Below is a small trained network, with its code and all its weights. Each question gives an input and a class and asks what happens when units are switched off, that is, made to give their printed mean instead of their output.

import numpy as np


def w(rows, s, z=0):
    codes = np.array(rows[::2]) - 128.0
    scale = np.full(codes.shape[1], s)
    scale[-1] = z or s
    return codes * scale


def norm(h):
    return h / np.sqrt((h * h).mean(-1, keepdims=True) + 1e-5)


def f(y):
    return np.maximum(y, 0)


def log_softmax(a):
    a = a - a.max(-1, keepdims=True)
    return a - np.log(np.exp(a).sum(-1, keepdims=True))


def net(x, mask):
    res = np.array(x, float).reshape(1, 7) / 4 @ E
    u = 0
    for l in range(3):
        y = f(norm(res) @ A[l][:, :-1].T + A[l][:, -1])
        res = res + np.where(mask[u : u + 12], y, B[l][:, -1]) @ B[l][:, :-1]
        u += 12
    return log_softmax(norm(res)[-1] @ U[:, :-1].T + U[:, -1])


A, B = {}, {}
E = w([
[129,127,127,131],'x0',
[172,102,225,74],'x1',
[84,50,84,70],'x2',
[129,129,129,128],'x3',
[245,85,61,146],'x4',
[127,131,126,128],'x5',
[129,130,126,127],'x6',
],0.013)
A[0] = w([
[187,73,129,219,178],'0.n0',
[14,215,255,198,152],'0.n1',
[169,65,118,179,57],'0.n2',
[124,100,95,54,51],'0.n3',
[187,110,59,143,2],'0.n4',
[154,98,158,90,56],'0.n5',
[27,121,165,50,160],'0.n6',
[231,50,166,99,126],'0.n7',
[56,127,168,108,50],'0.n8',
[141,164,165,123,56],'0.n9',
[144,70,111,74,77],'0.n10',
[163,219,179,126,104],'0.n11',
],0.0092,0.0089)
B[0] = w([
[113,223,61,39,197],'0.n0',
[190,182,50,72,255],'0.n1',
[180,165,95,82,136],'0.n2',
[147,44,143,214,136],'0.n3',
[193,172,165,59,135],'0.n4',
[173,220,141,127,132],'0.n5',
[202,187,83,108,227],'0.n6',
[135,204,89,63,188],'0.n7',
[57,254,168,112,145],'0.n8',
[95,115,120,114,131],'0.n9',
[162,115,128,180,147],'0.n10',
[129,62,139,144,165],'0.n11',
],0.0089,0.0087)
A[1] = w([
[166,232,87,119,171],'1.n0',
[135,208,168,191,161],'1.n1',
[119,152,91,122,152],'1.n2',
[152,60,136,114,2],'1.n3',
[79,85,141,72,152],'1.n4',
[168,166,108,91,178],'1.n5',
[151,127,153,70,134],'1.n6',
[157,171,197,198,91],'1.n7',
[160,90,58,107,221],'1.n8',
[105,4,75,89,125],'1.n9',
[175,75,41,169,137],'1.n10',
[39,183,174,128,164],'1.n11',
],0.014,0.0064)
B[1] = w([
[71,98,178,150,250],'1.n0',
[162,70,112,197,158],'1.n1',
[104,167,107,119,174],'1.n2',
[118,135,110,194,129],'1.n3',
[115,26,91,148,141],'1.n4',
[97,105,179,144,213],'1.n5',
[73,118,109,144,159],'1.n6',
[154,3,117,208,133],'1.n7',
[101,173,191,202,200],'1.n8',
[162,121,194,216,151],'1.n9',
[141,252,146,144,165],'1.n10',
[236,165,27,104,146],'1.n11',
],0.012,0.019)
A[2] = w([
[214,128,182,50,150],'2.n0',
[247,115,148,163,124],'2.n1',
[151,60,214,86,136],'2.n2',
[105,149,102,162,90],'2.n3',
[128,51,96,150,151],'2.n4',
[46,131,83,79,137],'2.n5',
[225,60,175,25,110],'2.n6',
[174,247,167,165,140],'2.n7',
[57,138,152,160,124],'2.n8',
[159,48,125,96,120],'2.n9',
[184,126,145,215,159],'2.n10',
[122,85,14,154,6],'2.n11',
],0.013,0.022)
B[2] = w([
[107,239,63,151,145],'2.n0',
[109,114,67,155,141],'2.n1',
[19,155,120,179,153],'2.n2',
[101,201,157,212,133],'2.n3',
[184,82,136,149,135],'2.n4',
[187,62,168,116,158],'2.n5',
[140,198,95,252,133],'2.n6',
[132,84,135,54,247],'2.n7',
[127,114,186,127,197],'2.n8',
[168,116,78,209,129],'2.n9',
[149,63,106,75,209],'2.n10',
[132,237,171,151,128],'2.n11',
],0.014,0.016)
U = w([
[63,230,74,251,158],'0',
[217,169,42,7,212],'1',
[121,117,151,150,209],'2',
[125,117,158,147,159],'3',
[156,11,101,194,3],'4',
[108,126,163,138,3],'5',
[108,125,159,139,9],'6',
],0.019,0.0043)

Each question gives the input, the list of numbers given to net, and the class t.
The units are the neurons (one row each of A and B). Each row of codes is followed by its name. A weight is (code - 128) times the scale printed after its matrix; where a second scale follows, it is the last column's (A, B and U).
mask holds one flag per neuron, layer by layer. A switched-off neuron (its flag False) gives its mean, the last column of its row in B, instead of its output. The means were averaged over made-up inputs and are rounded, as every weight is.
A unit's drop is (log p(t) with every unit on - log p(t) with that unit switched off) / (log p(t) with every unit on - log p(t) with every unit switched off).
The circuit of an input: a set's keep is (log p(t) with only the set's units on - log p(t) with every unit switched off) / (log p(t) with every unit on - log p(t) with every unit switched off). Starting from the 12 units with the biggest drops (on a tie, the unit counted first), units are removed one at a time, each time the one whose removal leaves the highest keep (on an exact tie, the one counted first), for as long as the keep stays at least 0.8.
circuit, biggest first: the units of the circuit, biggest drop first
k most important neurons: the k neurons with the biggest drops, biggest first
k most important neurons of layer l: the k neurons of layer l with the biggest drops, biggest first
input [-5,8,-5,-4,7,7,-2], class 0: most important neuron	(2.n0)
input [-7,7,-7,6,2,6,-2], class 0: circuit, biggest first	(2.n2, 2.n0, 2.n1)
input [5,7,0,0,-8,6,-5], class 1: circuit, biggest first	(1.n11, 1.n8)
input [-3,4,6,5,6,-8,-4], class 5: circuit, biggest first	(0.n1, 1.n8, 0.n7)
input [-5,4,-8,-2,7,4,-1], class 4: 4 most important neurons	(0.n1, 0.n6, 1.n7, 1.n1)
input [2,-7,-8,5,-5,-1,-1], class 4: 2 most important neurons of layer 1	(1.n1, 1.n10)
input [8,8,-7,-5,-2,-4,4], class 0: 3 most important neurons	(1.n8, 2.n2, 2.n0)
input [-8,8,8,-5,5,-4,4], class 0: 2 most important neurons	(0.n7, 2.n2)
input [3,0,5,1,7,0,3], class 1: 3 most important neurons of layer 0	(0.n7, 0.n0, 0.n2)
input [0,3,7,-5,-2,-4,-2], class 4: 2 most important neurons of layer 2	(2.n4, 2.n10)
input [-4,-2,3,-5,-6,-5,-5], class 1: 2 most important neurons	(1.n11, 0.n8)
input [-7,-6,-8,0,-7,-6,2], class 4: circuit, biggest first	(0.n0, 1.n1, 1.n7, 2.n10)
input [-7,-6,0,-4,8,3,4], class 1: circuit, biggest first	(2.n7, 1.n10)
input [-1,7,-1,6,-6,-7,-1], class 0: 4 most important neurons	(1.n8, 1.n10, 2.n0, 0.n0)
input [-1,0,1,7,-7,4,6], class 1: circuit, biggest first	(1.n11)
input [1,-5,-7,-7,7,-3,4], class 1: 3 most important neurons of layer 2	(2.n7, 2.n10, 2.n2)
input [-2,8,-2,-4,8,-4,-5], class 0: 2 most important neurons of layer 0	(0.n1, 0.n6)
input [-1,-5,-6,-2,0,4,-8], class 6: 2 most important neurons	(0.n1, 0.n0)
input [-8,-5,-7,-6,6,-6,7], class 2: 4 most important neurons	(0.n1, 1.n0, 0.n0, 1.n10)
input [-7,2,-7,-3,-7,2,4], class 1: 2 most important neurons	(1.n11, 0.n1)
input [4,8,-8,1,0,-4,6], class 0: most important neuron	(2.n2)
input [-2,6,4,2,6,-6,8], class 6: 4 most important neurons of layer 1	(1.n8, 1.n11, 1.n6, 1.n5)
input [-5,-3,-4,-3,7,-4,-6], class 1: 2 most important neurons of layer 0	(0.n0, 0.n2)
input [1,7,-4,3,8,-1,8], class 1: 2 most important neurons of layer 1	(1.n6, 1.n4)
input [-2,3,-7,1,-5,5,7], class 4: 3 most important neurons	(1.n1, 0.n0, 1.n7)
input [7,-3,5,-6,3,4,-6], class 2: 2 most important neurons	(1.n10, 1.n8)
input [-5,6,-1,6,-4,2,1], class 0: 3 most important neurons of layer 1	(1.n8, 1.n10, 1.n2)
input [-3,7,-3,6,-4,-5,4], class 0: most important neuron of layer 2	(2.n0)
